Here is a tiny trained network, its code and every weight. The questions are about switching its units off for an input and a class, where a switched-off unit gives its printed mean instead of its output.

import numpy as np


def w(rows, s, z=0):
    codes = np.array(rows[::2]) - 128.0
    scale = np.full(codes.shape[1], s)
    scale[-1] = z or s
    return codes * scale


def norm(h):
    return h / np.sqrt((h * h).mean(-1, keepdims=True) + 1e-5)


def f(y):
    return np.maximum(y, 0)


def log_softmax(a):
    a = a - a.max(-1, keepdims=True)
    return a - np.log(np.exp(a).sum(-1, keepdims=True))


def net(x, mask):
    res = np.array(x, float).reshape(1, 2) / 4 @ E
    u = 0
    for l in range(4):
        y = f(norm(res) @ A[l][:, :-1].T + A[l][:, -1])
        res = res + np.where(mask[u : u + 6], y, B[l][:, -1]) @ B[l][:, :-1]
        u += 6
    return log_softmax(norm(res)[-1] @ U[:, :-1].T + U[:, -1])


A, B = {}, {}
E = w([
[112,197,99,160,254,154,72],'x0',
[174,173,101,121,104,196,84],'x1',
],0.009)
A[0] = w([
[166,177,36,167,73,169,63,110],'0.n0',
[54,54,69,152,145,62,101,91],'0.n1',
[243,93,49,137,98,171,146,84],'0.n2',
[59,63,132,123,130,26,177,101],'0.n3',
[39,188,254,251,160,177,99,88],'0.n4',
[135,107,158,115,127,20,128,2],'0.n5',
],0.0062,0.0033)
B[0] = w([
[135,63,219,184,149,113,237,251],'0.n0',
[221,221,133,119,68,242,216,191],'0.n1',
[178,183,175,132,120,148,254,216],'0.n2',
[200,174,175,149,108,253,152,255],'0.n3',
[108,106,37,106,74,60,203,220],'0.n4',
[82,137,147,112,171,45,67,170],'0.n5',
],0.0062,0.0045)
A[1] = w([
[93,188,69,250,192,160,2,84],'1.n0',
[139,176,98,103,25,197,72,65],'1.n1',
[19,90,190,113,111,51,131,64],'1.n2',
[166,213,192,81,191,193,106,5],'1.n3',
[106,194,96,215,214,57,129,36],'1.n4',
[90,72,102,26,46,74,58,173],'1.n5',
],0.0067,0.0021)
B[1] = w([
[154,40,112,20,40,49,141,240],'1.n0',
[2,172,93,160,70,32,7,177],'1.n1',
[252,154,119,197,231,126,123,138],'1.n2',
[108,137,146,116,148,180,222,204],'1.n3',
[186,211,129,99,78,152,196,255],'1.n4',
[135,60,54,104,211,18,33,153],'1.n5',
],0.0061,0.0046)
A[2] = w([
[61,52,149,126,46,120,113,144],'2.n0',
[207,171,135,171,74,106,183,253],'2.n1',
[92,239,105,189,83,192,39,161],'2.n2',
[128,253,159,156,186,180,120,59],'2.n3',
[101,99,107,102,138,159,201,63],'2.n4',
[175,160,66,183,113,216,148,83],'2.n5',
],0.0065,0.0015)
B[2] = w([
[160,156,113,97,150,117,141,163],'2.n0',
[60,113,178,142,147,83,61,248],'2.n1',
[46,84,98,254,167,96,65,135],'2.n2',
[195,76,133,69,167,73,171,156],'2.n3',
[115,41,94,168,129,128,140,165],'2.n4',
[186,99,182,159,107,112,181,168],'2.n5',
],0.0099,0.011)
A[3] = w([
[87,140,84,234,141,76,137,137],'3.n0',
[98,108,160,79,29,156,128,102],'3.n1',
[159,175,91,190,182,254,28,2],'3.n2',
[75,27,127,204,155,38,63,175],'3.n3',
[105,110,86,48,90,78,113,140],'3.n4',
[203,71,207,114,43,143,69,105],'3.n5',
],0.0077,0.005)
B[3] = w([
[102,105,146,134,122,153,66,156],'3.n0',
[158,99,132,106,174,146,186,200],'3.n1',
[63,66,145,70,155,87,216,128],'3.n2',
[63,200,54,164,75,211,9,236],'3.n3',
[102,130,67,83,157,199,78,214],'3.n4',
[160,135,93,110,194,85,164,254],'3.n5',
],0.011,0.0066)
U = w([
[184,59,193,180,137,74,186,254],'0',
[148,129,23,22,144,126,87,74],'1',
[72,156,156,254,43,152,39,165],'2',
[210,165,168,117,20,156,77,2],'3',
],0.012,0.005)

Each question gives the input, the list of numbers given to net, and the class t.
The units are the neurons (one row each of A and B). Each row of codes is followed by its name. A weight is (code - 128) times the scale printed after its matrix; where a second scale follows, it is the last column's (A, B and U).
mask holds one flag per neuron, layer by layer. A switched-off neuron (its flag False) gives its mean, the last column of its row in B, instead of its output. The means were averaged over made-up inputs and are rounded, as every weight is.
A unit's drop is (log p(t) with every unit on - log p(t) with that unit switched off) / (log p(t) with every unit on - log p(t) with every unit switched off).
most important unit: the unit with the biggest drop
k most important neurons: the k neurons with the biggest drops, biggest first
top k neurons in layer l: the k neurons of layer l with the biggest drops, biggest first
drop when u is switched off: that unit's drop, to one decimal
input [-8,-4], class 1: top neuron in layer 1 -> (1.n5)
input [-1,-3], class 2: top 3 neurons in layer 1 -> (1.n1 1.n0 1.n4)
input [-8,6], class 1: top 3 neurons in layer 1 -> (1.n1 1.n5 1.n4)
input [4,5], class 0: 3 most important neurons -> (0.n0 1.n4 1.n3)
input [-1,4], class 0: 3 most important neurons -> (0.n2 0.n4 1.n1)
input [-4,-2], class 1: 2 most important neurons -> (0.n0 0.n3)
input [-1,3], class 2: top 2 neurons in layer 3 -> (3.n3 3.n1)
input [-2,3], class 2: 2 most important neurons -> (0.n3 1.n4)
input [2,-3], class 2: top 3 neurons in layer 0 -> (0.n2 0.n4 0.n0)
input [-3,6], class 0: top 2 neurons in layer 0 -> (0.n0 0.n2)
input [2,2], class 2: 2 most important neurons -> (3.n3 0.n0)
input [-5,5], class 0: 2 most important neurons -> (0.n2 1.n0)
input [2,4], class 0: 4 most important neurons -> (1.n0 0.n0 2.n3 2.n5)
input [-3,5], class 0: top neuron in layer 0 -> (0.n0)
input [2,3], class 2: top 2 neurons in layer 0 -> (0.n3 0.n1)
input [0,-2], class 2: top 2 neurons in layer 1 -> (1.n1 1.n4)
input [3,-1], class 2: top 2 neurons in layer 0 -> (0.n4 0.n5)
input [-2,6], class 0: drop when 0.n0 is switched off -> 1.5
input [2,0], class 2: drop when 0.n4 is switched off -> 1.6
input [-6,4], class 1: drop when 0.n3 is switched off -> 0.9
input [-6,-2], class 1: most important unit -> 0.n3
input [-5,8], class 0: drop when 0.n0 is switched off -> 1.9
